Below are the code and all the weights of a small trained network. Each question names an input and a class and asks about switching units off, where a switched-off unit gives its printed mean instead of its output.

import numpy as np


def w(rows, s, z=0):
    codes = np.array(rows[::2]) - 128.0
    scale = np.full(codes.shape[1], s)
    scale[-1] = z or s
    return codes * scale


def norm(h):
    return h / np.sqrt((h * h).mean(-1, keepdims=True) + 1e-5)


def f(y):
    return np.maximum(y, 0)


def log_softmax(a):
    a = a - a.max(-1, keepdims=True)
    return a - np.log(np.exp(a).sum(-1, keepdims=True))


def net(x, mask):
    res = np.array(x, float).reshape(1, 2) / 4 @ E
    u = 0
    for l in range(2):
        y = f(norm(res) @ A[l][:, :-1].T + A[l][:, -1])
        res = res + np.where(mask[u : u + 8], y, B[l][:, -1]) @ B[l][:, :-1]
        u += 8
    return log_softmax(norm(res)[-1] @ U[:, :-1].T + U[:, -1])


A, B = {}, {}
E = w([
[30,172,176],'x0',
[4,7,12],'x1',
],0.00019)
A[0] = w([
[78,75,122,38],'L0N0',
[193,126,136,39],'L0N1',
[128,7,85,252],'L0N2',
[58,85,83,89],'L0N3',
[77,173,86,98],'L0N4',
[150,161,198,235],'L0N5',
[46,170,76,4],'L0N6',
[156,186,166,250],'L0N7',
],0.0013,0.00039)
B[0] = w([
[148,179,78,173],'L0N0',
[2,142,133,162],'L0N1',
[144,199,170,255],'L0N2',
[159,225,87,212],'L0N3',
[155,80,173,160],'L0N4',
[123,64,113,225],'L0N5',
[206,110,151,169],'L0N6',
[102,25,161,228],'L0N7',
],0.00093,0.00086)
A[1] = w([
[119,252,129,234],'L1N0',
[144,79,161,109],'L1N1',
[60,68,164,188],'L1N2',
[200,123,47,116],'L1N3',
[23,99,56,253],'L1N4',
[125,161,197,41],'L1N5',
[41,192,150,43],'L1N6',
[161,108,184,80],'L1N7',
],0.002,0.00043)
B[1] = w([
[122,108,44,212],'L1N0',
[104,143,102,172],'L1N1',
[144,84,84,193],'L1N2',
[103,73,205,201],'L1N3',
[188,208,159,245],'L1N4',
[178,172,121,175],'L1N5',
[119,7,219,186],'L1N6',
[106,150,105,190],'L1N7',
],0.0021,0.0012)
U = w([
[235,253,175,223],'0',
[151,7,234,217],'1',
[96,55,16,190],'2',
[31,177,111,3],'3',
[55,170,109,8],'4',
[32,170,111,8],'5',
[22,180,114,8],'6',
[17,180,114,8],'7',
],0.0072,0.0057)

Each question gives the input, the list of numbers given to net, and the class t.
The units are the neurons (one row each of A and B). Each row of codes is followed by its name. A weight is (code - 128) times the scale printed after its matrix; where a second scale follows, it is the last column's (A, B and U).
mask holds one flag per neuron, layer by layer. A switched-off neuron (its flag False) gives its mean, the last column of its row in B, instead of its output. The means were averaged over made-up inputs and are rounded, as every weight is.
A unit's drop is (log p(t) with every unit on - log p(t) with that unit switched off) / (log p(t) with every unit on - log p(t) with every unit switched off).
The circuit of an input: a set's keep is (log p(t) with only the set's units on - log p(t) with every unit switched off) / (log p(t) with every unit on - log p(t) with every unit switched off). Starting from the 12 units with the biggest drops (on a tie, the unit counted first), units are removed one at a time, each time the one whose removal leaves the highest keep (on an exact tie, the one counted first), for as long as the keep stays at least 0.8.
units of the circuit, in order: the units of the circuit, biggest drop first
k most important neurons: the k neurons with the biggest drops, biggest first
top k neurons in layer l: the k neurons of layer l with the biggest drops, biggest first
drop of u: that unit's drop, to one decimal
input [-5,-2], class 1: units of the circuit, in order => L1N4, L1N3
input [-8,8], class 0: 3 most important neurons => L1N4, L1N6, L0N2
input [-5,-4], class 1: top 3 neurons in layer 0 => L0N2, L0N5, L0N7
input [4,-3], class 1: units of the circuit, in order => L1N4
input [-3,0], class 2: units of the circuit, in order => L0N5, L0N7, L1N4, L1N0
input [1,1], class 2: 2 most important neurons => L1N0, L1N4
input [-3,-1], class 2: units of the circuit, in order => L1N4, L1N6
input [7,7], class 0: top 2 neurons in layer 1 => L1N4, L1N3
input [3,-1], class 2: top 3 neurons in layer 1 => L1N2, L1N3, L1N6
input [1,4], class 0: 2 most important neurons => L1N4, L1N2
input [7,2], class 1: 2 most important neurons => L1N6, L1N4
input [3,-2], class 2: top 2 neurons in layer 1 => L1N2, L1N4
input [-7,-3], class 1: top 2 neurons in layer 1 => L1N4, L1N3
input [-1,-1], class 2: most important neuron => L1N2
input [5,5], class 0: 2 most important neurons => L1N4, L1N3
input [-3,-2], class 2: top 2 neurons in layer 1 => L1N4, L1N6
input [8,3], class 1: drop of L1N6 => 2.3
input [-1,6], class 0: drop of L1N4 => 0.7
input [2,7], class 0: drop of L1N4 => 1.0
input [-7,7], class 0: top neuron in layer 1 => L1N4
input [5,3], class 1: top 2 neurons in layer 1 => L1N6, L1N4
